Below is a small trained network, with its code and all its weights. Each question gives an input and a target symbol and asks what happens when units are switched off, that is, made to give their printed mean instead of their output.

import numpy as np


def w(rows, s, z=0):
    codes = np.array(rows[::2]) - 128.0
    scale = np.full(codes.shape[1], s)
    scale[-1] = z or s
    return codes * scale


def f(y):
    return y / 2 * (1 + np.tanh(0.7978845608 * (y + 0.044715 * y**3)))


def softmax(a):
    e = np.exp(a - a.max(-1, keepdims=True))
    return e / e.sum(-1, keepdims=True)


def log_softmax(a):
    a = a - a.max(-1, keepdims=True)
    return a - np.log(np.exp(a).sum(-1, keepdims=True))


def net(x, mask):
    ids = ['ΓΘΞΠΣΦΨβεημτ'.index(c) for c in x.split()]
    T = len(ids)
    res = E[ids] + P[:T]
    q, k, v = (res @ M[0].T for M in (Q, K, V))
    z = softmax(np.where(np.tri(T) > 0, q @ k.T / 4**0.5, -1e9)) @ v
    res = res + np.where(mask[0], z, O[0][:, -1]) @ O[0][:, :-1]
    y = f(res @ A[0][:, :-1].T + A[0][:, -1])
    res = res + np.where(mask[1:9], y, B[0][:, -1]) @ B[0][:, :-1]
    return log_softmax(res[-1] @ U[:, :-1].T + U[:, -1])


Q, K, V, O, A, B = {}, {}, {}, {}, {}, {}
E = w([
[107,206,154,147,161,113],'Γ',
[161,146,79,191,246,171],'Θ',
[82,139,27,135,143,100],'Ξ',
[200,92,90,92,110,142],'Π',
[127,233,59,151,136,55],'Σ',
[108,170,94,13,152,156],'Φ',
[188,167,204,46,128,190],'Ψ',
[155,217,78,70,126,112],'β',
[50,86,68,79,131,198],'ε',
[93,182,133,176,105,226],'η',
[33,149,200,104,145,97],'μ',
[103,44,202,171,98,85],'τ',
],0.013)
P = w([
[201,84,130,102,253,151],'0',
[159,132,116,114,244,145],'1',
[138,151,119,110,228,149],'2',
[125,154,114,105,207,154],'3',
[107,163,109,103,186,152],'4',
[96,172,106,109,162,161],'5',
[80,185,105,108,145,154],'6',
[68,195,97,106,123,154],'7',
[67,200,99,101,102,163],'8',
[52,202,101,103,83,164],'9',
[37,210,101,95,57,167],'10',
[33,223,101,111,43,160],'11',
[22,235,85,90,30,156],'12',
],0.0061)
Q[0] = w([
[132,124,130,68,123,123],'head 0',
[104,186,52,76,139,155],'head 0',
[107,251,63,68,179,208],'head 0',
[177,137,131,144,130,61],'head 0',
],0.019)
K[0] = w([
[93,134,145,168,113,183],'head 0',
[93,146,161,103,6,139],'head 0',
[75,136,133,98,3,118],'head 0',
[141,119,105,95,152,163],'head 0',
],0.016)
V[0] = w([
[100,118,254,194,127,162],'head 0',
[99,77,130,89,155,44],'head 0',
[166,179,199,72,160,130],'head 0',
[47,122,125,52,121,184],'head 0',
],0.0096)
O[0] = w([
[118,135,205,196,182,156,106],'head 0',
[52,128,178,69,82,70,69],'head 0',
[155,254,146,179,19,180,137],'head 0',
[160,174,158,51,172,158,254],'head 0',
],0.0077,0.0071)
A[0] = w([
[155,183,151,211,108,157,154],'neuron 0',
[139,180,196,122,222,69,106],'neuron 1',
[51,149,254,120,130,59,49],'neuron 2',
[69,133,183,95,89,107,253],'neuron 3',
[18,173,36,208,147,104,159],'neuron 4',
[235,60,148,80,9,173,184],'neuron 5',
[161,74,141,208,114,100,182],'neuron 6',
[152,198,96,78,113,114,113],'neuron 7',
],0.0079,0.0065)
B[0] = w([
[151,128,173,154,40,156,241],'neuron 0',
[118,229,178,119,225,87,199],'neuron 1',
[172,75,4,254,112,176,135],'neuron 2',
[68,75,240,96,111,25,201],'neuron 3',
[70,51,91,247,133,100,234],'neuron 4',
[166,12,148,254,189,54,151],'neuron 5',
[186,54,173,100,170,67,131],'neuron 6',
[214,145,88,107,99,103,254],'neuron 7',
],0.0068,0.0047)
U = w([
[57,226,233,119,118,83,106],'Γ',
[143,164,70,179,223,213,151],'Θ',
[45,111,22,168,108,67,112],'Ξ',
[200,66,113,178,173,103,145],'Π',
[157,199,54,173,80,16,82],'Σ',
[147,124,134,1,201,99,148],'Φ',
[218,118,251,107,127,122,1],'Ψ',
[204,180,88,79,68,95,23],'β',
[36,35,100,53,138,182,162],'ε',
[156,133,169,149,14,216,138],'η',
[45,90,225,160,165,56,213],'μ',
[141,39,164,149,111,73,189],'τ',
],0.0065,0.0037)

Each question gives the input, a string of symbols that net reads in full, and the target symbol t.
The units are the heads (4 rows each of Q, K, V and O) and the neurons (one row each of A and B). Each row of codes is followed by its name. A weight is (code - 128) times the scale printed after its matrix; where a second scale follows, it is the last column's (O, A, B and U).
mask holds one flag per unit, heads first, then neurons. A switched-off unit (its flag False) gives its mean, the last column of its rows in O or B, instead of its output. The means were averaged over made-up inputs and are rounded, as every weight is.
A unit's drop is (log p(t) with every unit on - log p(t) with that unit switched off) / (log p(t) with every unit on - log p(t) with every unit switched off).
The circuit of an input: a set's keep is (log p(t) with only the set's units on - log p(t) with every unit switched off) / (log p(t) with every unit on - log p(t) with every unit switched off). Starting from all 9 units, units are removed one at a time, each time the one whose removal leaves the highest keep (on an exact tie, the one counted first), for as long as the keep stays at least 0.8.
units of the circuit, in order: the units of the circuit, biggest drop first
top k neurons: the k neurons with the biggest drops, biggest first
drop of u: that unit's drop, to one decimal
input β β η ε ε Σ η Σ η Θ Ξ, target Θ: top neuron -> (neuron 3)
input Θ β η, target η: units of the circuit, in order -> (neuron 0; head 0)
input β Θ Σ ε τ ε, target μ: units of the circuit, in order -> (head 0; neuron 3)
input Ψ ε Γ Θ ε Θ Θ Φ, target β: top 2 neurons -> (neuron 7; neuron 1)
input Θ Θ Π β Θ ε Φ μ Θ Σ, target Γ: top 2 neurons -> (neuron 3; neuron 1)
input ε η Φ Θ ε Θ Γ Σ Ψ Θ τ β μ, target μ: top 2 neurons -> (neuron 3; neuron 2)
input ε τ τ Σ, target μ: units of the circuit, in order -> (head 0; neuron 4)
input Θ η β Φ η β β μ β, target Γ: top 2 neurons -> (neuron 3; neuron 1)
input Ψ ε Θ Ψ Θ Σ Ξ, target Ξ: units of the circuit, in order -> (neuron 4; head 0)
input η Θ Σ Σ Θ Ξ, target Ξ: units of the circuit, in order -> (head 0; neuron 4)
input ε Θ ε, target Φ: units of the circuit, in order -> (head 0; neuron 4)
input Θ ε ε Γ η Ψ Θ Θ ε β, target Φ: top 2 neurons -> (neuron 0; neuron 4)
input Θ τ ε Θ Θ Ξ μ Θ β Θ Π Φ, target β: top 3 neurons -> (neuron 7; neuron 1; neuron 4)
input Θ Ψ Θ Σ Θ Σ Θ μ μ β Θ ε β, target Φ: units of the circuit, in order -> (head 0)
input η Φ μ Φ, target Γ: top 2 neurons -> (neuron 3; neuron 1)
input η μ μ η, target Γ: units of the circuit, in order -> (head 0; neuron 3)
input η η β, target Θ: drop of head 0 -> 1.1
input Θ Θ Θ Π Σ Θ Θ Θ Θ Φ η Θ Γ, target Θ: drop of head 0 -> 1.6
input Θ Ψ μ Θ Φ, target Γ: drop of neuron 7 -> -0.1
